Below is a small trained network, with its code and all its weights. Each question gives an input and a class and asks what happens when units are switched off, that is, made to give their printed mean instead of their output.

import numpy as np


def w(rows, s, z=0):
    codes = np.array(rows[::2]) - 128.0
    scale = np.full(codes.shape[1], s)
    scale[-1] = z or s
    return codes * scale


def f(y):
    return np.maximum(y, 0)


def log_softmax(a):
    a = a - a.max(-1, keepdims=True)
    return a - np.log(np.exp(a).sum(-1, keepdims=True))


def net(x, mask):
    res = np.array(x, float).reshape(1, 2) / 4 @ E
    y = f(res @ A[0][:, :-1].T + A[0][:, -1])
    res = res + np.where(mask, y, B[0][:, -1]) @ B[0][:, :-1]
    return log_softmax(res[-1] @ U[:, :-1].T + U[:, -1])


A, B = {}, {}
E = w([
[209,88,214,241,21,206,33,208,50,26,53],'x0',
[190,253,49,201,194,210,219,206,14,228,78],'x1',
],0.0047)
A[0] = w([
[61,33,197,55,73,65,53,48,236,63,216,14],'n0',
[173,246,41,160,188,185,214,187,33,202,87,249],'n1',
[221,71,229,246,21,219,22,247,39,20,28,125],'n2',
[150,178,86,161,147,149,164,140,68,198,111,253],'n3',
[22,38,214,65,47,38,48,23,221,47,175,14],'n4',
[78,61,167,105,85,70,70,68,199,71,151,252],'n5',
[249,83,217,252,21,232,52,244,31,14,47,22],'n6',
[64,159,39,37,228,73,218,64,185,214,197,36],'n7',
[93,62,162,62,120,63,99,90,198,72,157,248],'n8',
[79,114,104,107,143,85,175,96,152,158,188,249],'n9',
[188,242,60,196,199,223,225,235,37,248,71,9],'n10',
[65,155,69,72,182,63,200,74,177,178,193,239],'n11',
[45,169,20,32,220,56,225,53,195,232,219,30],'n12',
[178,219,25,186,179,209,216,175,27,216,91,8],'n13',
],0.0037,0.0032)
B[0] = w([
[37,156,212,211,38,13,230,190,230,100,199,201],'n0',
[145,252,227,169,78,75,150,201,184,23,70,255],'n1',
[28,69,49,29,127,37,51,44,36,182,22,251],'n2',
[191,252,223,186,149,125,112,217,129,17,65,214],'n3',
[35,152,203,194,16,16,237,174,217,93,193,209],'n4',
[203,238,234,185,132,119,130,209,124,25,63,229],'n5',
[15,32,36,24,32,18,75,27,91,227,46,227],'n6',
[30,61,50,43,68,36,89,49,78,227,61,211],'n7',
[219,250,226,184,147,136,142,229,127,29,82,225],'n8',
[168,175,112,55,208,156,28,95,58,68,15,208],'n9',
[12,133,214,190,17,20,233,174,235,103,221,214],'n10',
[119,172,111,48,185,148,40,74,33,118,32,238],'n11',
[19,56,49,43,58,20,69,14,82,215,74,224],'n12',
[15,127,203,187,43,43,252,198,221,118,239,198],'n13',
],0.004,0.0065)
U = w([
[42,211,241,228,2,24,242,241,238,44,222,16],'0',
[17,31,14,20,83,49,22,19,22,234,15,37],'1',
[223,246,208,164,206,186,42,215,52,19,23,254],'2',
[228,23,27,234,235,228,202,123,200,237,235,2],'3',
[246,34,28,216,219,245,207,98,201,233,247,2],'4',
],0.0038,0.0032)

Each question gives the input, the list of numbers given to net, and the class t.
The units are the neurons (one row each of A and B). Each row of codes is followed by its name. A weight is (code - 128) times the scale printed after its matrix; where a second scale follows, it is the last column's (A, B and U).
mask holds one flag per neuron, in row order. A switched-off neuron (its flag False) gives its mean, the last column of its row in B, instead of its output. The means were averaged over made-up inputs and are rounded, as every weight is.
A unit's drop is (log p(t) with every unit on - log p(t) with that unit switched off) / (log p(t) with every unit on - log p(t) with every unit switched off).
The circuit of an input: a set's keep is (log p(t) with only the set's units on - log p(t) with every unit switched off) / (log p(t) with every unit on - log p(t) with every unit switched off). Starting from the 12 units with the biggest drops (on a tie, the unit counted first), units are removed one at a time, each time the one whose removal leaves the highest keep (on an exact tie, the one counted first), for as long as the keep stays at least 0.8.
units of the circuit, in order: the units of the circuit, biggest drop first
most important unit: the unit with the biggest drop
top k neurons: the k neurons with the biggest drops, biggest first
drop when u is switched off: that unit's drop, to one decimal
input [-5,8], class 0: most important unit -> n10
input [6,-5], class 1: top 3 neurons -> [n2; n6; n1]
input [5,6], class 0: top 3 neurons -> [n10; n13; n1]
input [4,-2], class 1: units of the circuit, in order -> [n2; n6]
input [4,2], class 1: units of the circuit, in order -> [n6; n2]
input [-1,2], class 2: units of the circuit, in order -> [n4; n0; n6]
input [-3,-2], class 2: units of the circuit, in order -> [n6; n10; n13]
input [-3,-1], class 2: top 2 neurons -> [n6; n2]
input [0,1], class 2: drop when n1 is switched off -> 0.0
input [6,-3], class 1: drop when n2 is switched off -> 0.2
input [-2,1], class 2: drop when n5 is switched off -> -0.1
